Below is a small trained network, with its code and all its weights. Each question gives an input and a class and asks what happens when units are switched off, that is, made to give their printed mean instead of their output.

import numpy as np


def w(rows, s, z=0):
    codes = np.array(rows[::2]) - 128.0
    scale = np.full(codes.shape[1], s)
    scale[-1] = z or s
    return codes * scale


def norm(h):
    return h / np.sqrt((h * h).mean(-1, keepdims=True) + 1e-5)


def f(y):
    return y / 2 * (1 + np.tanh(0.7978845608 * (y + 0.044715 * y**3)))


def log_softmax(a):
    a = a - a.max(-1, keepdims=True)
    return a - np.log(np.exp(a).sum(-1, keepdims=True))


def net(x, mask):
    res = np.array(x, float).reshape(1, 7) / 4 @ E
    u = 0
    for l in range(3):
        y = f(norm(res) @ A[l][:, :-1].T + A[l][:, -1])
        res = res + np.where(mask[u : u + 7], y, B[l][:, -1]) @ B[l][:, :-1]
        u += 7
    return log_softmax(norm(res)[-1] @ U[:, :-1].T + U[:, -1])


A, B = {}, {}
E = w([
[2,155,216,159,238,172,140,129,172,189],'x0',
[97,123,114,110,154,96,158,105,91,119],'x1',
[118,136,131,120,137,123,138,118,112,118],'x2',
[134,121,147,116,115,153,128,139,140,124],'x3',
[186,159,141,33,227,71,101,190,151,123],'x4',
[62,167,55,9,123,177,32,45,171,165],'x5',
[60,170,150,140,124,126,65,199,26,123],'x6',
],0.0083)
A[0] = w([
[109,137,94,78,62,133,70,189,9,116,165],'0.n1',
[75,91,131,69,93,101,1,83,136,94,9],'0.n2',
[91,114,117,196,62,212,124,88,30,131,82],'0.n3',
[187,153,137,50,215,115,72,219,75,126,63],'0.n4',
[179,129,113,60,33,100,111,104,92,137,2],'0.n5',
[24,140,153,106,114,141,129,229,95,125,51],'0.n6',
[83,104,78,151,145,136,11,209,84,95,52],'0.n7',
],0.0079,0.0022)
B[0] = w([
[180,129,151,167,112,130,62,123,85,149,253],'0.n1',
[147,172,109,144,132,176,250,181,116,166,192],'0.n2',
[61,117,129,71,87,51,137,178,215,124,236],'0.n3',
[52,98,123,110,38,84,140,158,216,124,244],'0.n4',
[126,56,106,150,190,137,77,114,89,92,210],'0.n5',
[171,138,170,159,130,110,83,90,83,164,207],'0.n6',
[134,166,214,97,121,108,140,71,71,152,195],'0.n7',
],0.012,0.0056)
A[1] = w([
[71,174,65,77,139,184,48,79,135,156,43],'1.n1',
[175,91,150,134,154,109,133,68,194,106,5],'1.n2',
[185,148,117,90,132,139,169,5,178,147,16],'1.n3',
[164,134,134,58,182,127,87,204,152,139,119],'1.n4',
[46,150,179,139,192,170,88,79,167,170,70],'1.n5',
[113,171,129,53,179,83,114,165,129,71,82],'1.n6',
[38,117,92,185,35,172,127,73,125,126,87],'1.n7',
],0.011,0.0027)
B[1] = w([
[124,209,126,169,125,169,244,187,69,120,194],'1.n1',
[82,198,235,133,142,82,57,117,36,161,175],'1.n2',
[149,170,243,174,97,111,85,98,52,163,183],'1.n3',
[38,100,72,143,72,68,150,64,174,110,173],'1.n4',
[190,44,70,136,147,141,45,126,104,68,254],'1.n5',
[114,97,109,126,31,137,102,135,230,162,155],'1.n6',
[103,112,89,74,88,58,122,115,251,122,208],'1.n7',
],0.011,0.0067)
A[2] = w([
[184,108,169,129,142,112,153,46,168,134,27],'2.n1',
[112,65,118,171,243,184,109,141,163,117,7],'2.n2',
[165,175,69,47,98,165,107,92,122,173,81],'2.n3',
[162,88,166,136,120,75,126,171,116,100,75],'2.n4',
[148,175,132,165,136,156,248,236,117,126,121],'2.n5',
[199,84,48,118,130,141,94,86,87,60,12],'2.n6',
[186,117,146,25,152,108,134,173,175,170,78],'2.n7',
],0.014,0.0017)
B[2] = w([
[95,172,168,129,87,117,67,212,30,175,157],'2.n1',
[215,102,46,32,128,140,75,209,88,88,175],'2.n2',
[163,91,151,185,214,137,206,92,159,84,170],'2.n3',
[116,165,92,113,187,202,184,71,160,148,254],'2.n4',
[185,160,91,171,139,204,234,3,97,83,198],'2.n5',
[118,94,109,54,225,180,30,248,141,122,216],'2.n6',
[73,71,86,184,65,118,128,105,128,102,147],'2.n7',
],0.012,0.0085)
U = w([
[67,98,110,118,33,66,138,144,252,139,75],'0',
[173,93,81,90,164,162,73,195,136,103,255],'1',
[163,165,119,168,137,181,235,95,139,116,154],'2',
[132,185,228,155,85,90,85,135,81,183,58],'3',
],0.013,0.00086)

Each question gives the input, the list of numbers given to net, and the class t.
The units are the neurons (one row each of A and B). Each row of codes is followed by its name. A weight is (code - 128) times the scale printed after its matrix; where a second scale follows, it is the last column's (A, B and U).
mask holds one flag per neuron, layer by layer. A switched-off neuron (its flag False) gives its mean, the last column of its row in B, instead of its output. The means were averaged over made-up inputs and are rounded, as every weight is.
A unit's drop is (log p(t) with every unit on - log p(t) with that unit switched off) / (log p(t) with every unit on - log p(t) with every unit switched off).
The circuit of an input: a set's keep is (log p(t) with only the set's units on - log p(t) with every unit switched off) / (log p(t) with every unit on - log p(t) with every unit switched off). Starting from the 12 units with the biggest drops (on a tie, the unit counted first), units are removed one at a time, each time the one whose removal leaves the highest keep (on an exact tie, the one counted first), for as long as the keep stays at least 0.8.
circuit, biggest first: the units of the circuit, biggest drop first
unit that matters most: the unit with the biggest drop
top k neurons: the k neurons with the biggest drops, biggest first
top k neurons in layer l: the k neurons of layer l with the biggest drops, biggest first
drop of u: that unit's drop, to one decimal
input [7,2,0,1,-5,4,-1], class 1: circuit, biggest first -> [1.n5]
input [-4,6,7,5,-2,-1,6], class 3: top 2 neurons -> [0.n1, 1.n5]
input [6,6,2,2,-2,5,-7], class 3: top 4 neurons -> [1.n3, 0.n5, 1.n2, 1.n1]
input [-5,-7,6,-4,-2,0,-7], class 3: top 2 neurons -> [1.n2, 1.n3]
input [-1,-8,7,4,-1,-3,2], class 2: top 3 neurons -> [0.n4, 1.n5, 1.n7]
input [0,-4,-6,3,4,7,-7], class 2: top 2 neurons -> [1.n1, 0.n2]
input [-7,2,8,-7,7,-2,-6], class 0: top 3 neurons in layer 1 -> [1.n5, 1.n6, 1.n2]
input [7,6,-3,-8,3,-6,3], class 1: circuit, biggest first -> [2.n2, 1.n5]
input [5,-4,-4,4,-2,7,-2], class 2: top 3 neurons -> [1.n1, 0.n2, 0.n5]
input [7,-1,5,8,8,-8,6], class 0: top 3 neurons in layer 0 -> [0.n4, 0.n2, 0.n1]
input [0,-2,1,1,-1,2,-3], class 3: top 2 neurons -> [1.n3, 0.n4]
input [-7,-4,-8,-5,-6,-3,-6], class 1: top 3 neurons -> [0.n4, 0.n5, 0.n7]
input [2,5,-5,-6,6,7,-8], class 3: top 2 neurons -> [1.n3, 0.n3]
input [8,-1,-3,-1,2,-6,-6], class 1: circuit, biggest first -> [2.n2]
input [8,-4,-7,-4,-5,1,0], class 1: top 2 neurons -> [1.n5, 0.n4]
input [5,-7,-7,-7,-5,-5,3], class 0: top 4 neurons -> [0.n3, 0.n5, 1.n7, 0.n2]
input [-2,2,6,4,7,6,-2], class 0: top 3 neurons -> [1.n4, 1.n6, 0.n4]
input [6,4,-4,-2,-2,8,4], class 2: top 4 neurons -> [1.n1, 0.n2, 0.n5, 2.n5]
input [0,4,-6,-8,3,6,-6], class 2: top 2 neurons in layer 0 -> [0.n2, 0.n7]
input [5,-4,-6,-4,-3,4,-6], class 3: top 2 neurons in layer 1 -> [1.n3, 1.n2]
input [7,0,-1,-5,-3,8,1], class 2: unit that matters most -> 1.n1
input [-7,-5,0,4,7,-4,5], class 0: top 2 neurons -> [0.n4, 1.n5]
input [-1,-4,-6,0,5,7,4], class 2: top 2 neurons in layer 0 -> [0.n2, 0.n3]
input [5,5,1,4,3,7,-2], class 2: top 2 neurons -> [1.n1, 0.n5]
input [3,-2,3,-7,-3,8,8], class 2: drop of 1.n1 -> 0.2
input [3,-5,-1,6,-5,-4,-2], class 0: drop of 0.n2 -> 0.1
input [2,2,-6,-7,1,5,-8], class 3: unit that matters most -> 1.n3
input [3,1,-5,-4,-6,-5,-8], class 3: drop of 2.n1 -> 0.2
input [-4,-8,-7,6,-1,3,7], class 3: drop of 1.n4 -> 0.0
